Below are the code and all the weights of a small trained network. Each question names an input and a target symbol and asks about switching units off, where a switched-off unit gives its printed mean instead of its output.

import numpy as np


def w(rows, s, z=0):
    codes = np.array(rows[::2]) - 128.0
    scale = np.full(codes.shape[1], s)
    scale[-1] = z or s
    return codes * scale


def f(y):
    return np.maximum(y, 0)


def softmax(a):
    e = np.exp(a - a.max(-1, keepdims=True))
    return e / e.sum(-1, keepdims=True)


def log_softmax(a):
    a = a - a.max(-1, keepdims=True)
    return a - np.log(np.exp(a).sum(-1, keepdims=True))


def net(x, mask):
    ids = ['δεζλξπσω'.index(c) for c in x.split()]
    T = len(ids)
    res = E[ids] + P[:T]
    u = 0
    for l in range(2):
        q, k, v = (res @ M[l].T for M in (Q, K, V))
        z = softmax(np.where(np.tri(T) > 0, q @ k.T / 2**0.5, -1e9)) @ v
        res = res + np.where(mask[u], z, O[l][:, -1]) @ O[l][:, :-1]
        u += 1
        y = f(res @ A[l][:, :-1].T + A[l][:, -1])
        res = res + np.where(mask[u : u + 12], y, B[l][:, -1]) @ B[l][:, :-1]
        u += 12
    return log_softmax(res[-1] @ U[:, :-1].T + U[:, -1])


Q, K, V, O, A, B = {}, {}, {}, {}, {}, {}
E = w([
[205,224,134],'δ',
[33,198,213],'ε',
[227,128,255],'ζ',
[46,134,124],'λ',
[198,153,66],'ξ',
[140,188,132],'π',
[128,158,178],'σ',
[131,102,245],'ω',
],0.0091)
P = w([
[76,110,156],'0',
[251,160,2],'1',
[203,165,53],'2',
[198,180,62],'3',
[105,139,85],'4',
[131,151,91],'5',
[118,155,79],'6',
[137,155,103],'7',
[127,154,91],'8',
[121,155,107],'9',
[119,153,124],'10',
[110,143,138],'11',
],0.0076)
Q[0] = w([
[95,5,133],'0.h1',
[141,107,119],'0.h1',
],0.014)
K[0] = w([
[255,231,59],'0.h1',
[174,151,139],'0.h1',
],0.0061)
V[0] = w([
[201,148,249],'0.h1',
[3,76,216],'0.h1',
],0.0063)
O[0] = w([
[199,247,171,70],'0.h1',
[39,181,132,253],'0.h1',
],0.011,0.00048)
A[0] = w([
[176,119,121,85],'0.n1',
[175,133,63,203],'0.n2',
[164,138,177,74],'0.n3',
[158,119,129,108],'0.n4',
[77,156,201,122],'0.n5',
[179,188,90,255],'0.n6',
[148,60,117,136],'0.n7',
[160,156,113,202],'0.n8',
[174,60,197,137],'0.n9',
[62,181,121,130],'0.n10',
[89,135,116,84],'0.n11',
[124,254,119,187],'0.n12',
],0.009,0.0049)
B[0] = w([
[76,124,73,135],'0.n1',
[90,115,217,198],'0.n2',
[168,138,137,141],'0.n3',
[96,171,140,133],'0.n4',
[2,101,84,171],'0.n5',
[115,71,183,253],'0.n6',
[195,148,184,137],'0.n7',
[135,66,162,197],'0.n8',
[133,119,43,156],'0.n9',
[58,92,95,186],'0.n10',
[137,86,63,138],'0.n11',
[8,113,149,239],'0.n12',
],0.0051,0.0062)
Q[1] = w([
[169,181,66],'1.h1',
[188,163,5],'1.h1',
],0.011)
K[1] = w([
[218,31,77],'1.h1',
[255,144,135],'1.h1',
],0.0041)
V[1] = w([
[6,221,119],'1.h1',
[102,59,2],'1.h1',
],0.0082)
O[1] = w([
[152,166,48,249],'1.h1',
[226,2,11,143],'1.h1',
],0.0057,0.014)
A[1] = w([
[29,61,145,133],'1.n1',
[196,176,58,100],'1.n2',
[66,102,84,42],'1.n3',
[190,130,140,255],'1.n4',
[178,2,174,136],'1.n5',
[144,25,99,97],'1.n6',
[178,199,112,245],'1.n7',
[147,159,240,54],'1.n8',
[243,176,104,82],'1.n9',
[138,146,194,83],'1.n10',
[207,190,87,69],'1.n11',
[37,36,219,201],'1.n12',
],0.007,0.0048)
B[1] = w([
[222,118,79,240],'1.n1',
[177,185,110,175],'1.n2',
[210,156,111,196],'1.n3',
[77,97,81,224],'1.n4',
[187,90,151,181],'1.n5',
[70,27,133,201],'1.n6',
[5,52,142,237],'1.n7',
[192,201,104,162],'1.n8',
[178,154,120,145],'1.n9',
[143,146,113,148],'1.n10',
[212,138,137,140],'1.n11',
[254,77,166,252],'1.n12',
],0.0071,0.004)
U = w([
[229,141,185,161],'δ',
[196,251,40,3],'ε',
[159,183,177,97],'ζ',
[95,2,77,204],'λ',
[197,51,186,187],'ξ',
[69,20,193,78],'π',
[62,78,176,42],'σ',
[1,136,184,183],'ω',
],0.0056,0.0049)

Each question gives the input, a string of symbols that net reads in full, and the target symbol t.
The units are the heads (2 rows each of Q, K, V and O) and the neurons (one row each of A and B). Each row of codes is followed by its name. A weight is (code - 128) times the scale printed after its matrix; where a second scale follows, it is the last column's (O, A, B and U).
mask holds one flag per unit, layer by layer, with each layer's heads first. A switched-off unit (its flag False) gives its mean, the last column of its rows in O or B, instead of its output. The means were averaged over made-up inputs and are rounded, as every weight is.
A unit's drop is (log p(t) with every unit on - log p(t) with that unit switched off) / (log p(t) with every unit on - log p(t) with every unit switched off).
The circuit of an input: a set's keep is (log p(t) with only the set's units on - log p(t) with every unit switched off) / (log p(t) with every unit on - log p(t) with every unit switched off). Starting from the 12 units with the biggest drops (on a tie, the unit counted first), units are removed one at a time, each time the one whose removal leaves the highest keep (on an exact tie, the one counted first), for as long as the keep stays at least 0.8.
circuit, biggest first: the units of the circuit, biggest drop first
k most important neurons: the k neurons with the biggest drops, biggest first
k most important neurons of layer l: the k neurons of layer l with the biggest drops, biggest first
drop of u: that unit's drop, to one decimal
input ω σ ε δ π, target ω: circuit, biggest first => 0.h1, 1.h1, 1.n7
input ξ λ ζ ξ, target ξ: 3 most important neurons of layer 0 => 0.n6, 0.n2, 0.n8
input ω ε ε, target ω: circuit, biggest first => 1.h1, 0.h1
input ξ ξ ξ λ ω, target ξ: circuit, biggest first => 1.h1, 0.h1, 1.n12
input ε λ ζ ζ, target ε: 3 most important neurons => 0.n5, 1.n2, 0.n10
input ξ ω π λ δ λ, target ξ: circuit, biggest first => 1.h1, 0.h1, 1.n12, 1.n7
input ε λ σ, target ε: 2 most important neurons of layer 0 => 0.n5, 0.n10
input σ λ π ε ω ω ω δ, target ω: circuit, biggest first => 0.h1, 1.h1, 0.n12
input ω δ λ, target ω: circuit, biggest first => 0.h1, 1.h1, 1.n12, 0.n12
input ω ε ω ω ζ ζ ω ω ω λ ξ, target ω: circuit, biggest first => 0.h1, 1.h1, 1.n7
input ξ ξ σ λ π, target ξ: most important neuron => 1.n12
input ω δ ω, target ω: 3 most important neurons => 1.n7, 1.n12, 1.n1
input ε σ λ ω ζ λ σ ω σ, target ε: 2 most important neurons => 0.n5, 0.n12
input ε λ ξ ω λ λ λ ε ζ ω, target ε: 3 most important neurons of layer 0 => 0.n5, 0.n12, 0.n10
input ξ ξ ξ, target ξ: 2 most important neurons of layer 0 => 0.n2, 0.n6
input ε π λ σ λ λ λ λ ζ, target ε: 3 most important neurons of layer 0 => 0.n5, 0.n12, 0.n10
input ω ω λ, target ω: most important neuron of layer 0 => 0.n5
input ε ω δ λ, target ε: 2 most important neurons => 0.n5, 0.n12
input ω ω ω λ σ, target ω: drop of 0.h1 => 1.1
input ω λ λ ω λ π, target ω: drop of 0.n5 => 0.2
input ω δ ξ ε ε ξ, target ω: drop of 0.h1 => 0.4
input ω π σ, target ω: drop of 1.h1 => 0.4
input ξ λ ζ λ, target ξ: most important neuron of layer 1 => 1.n12
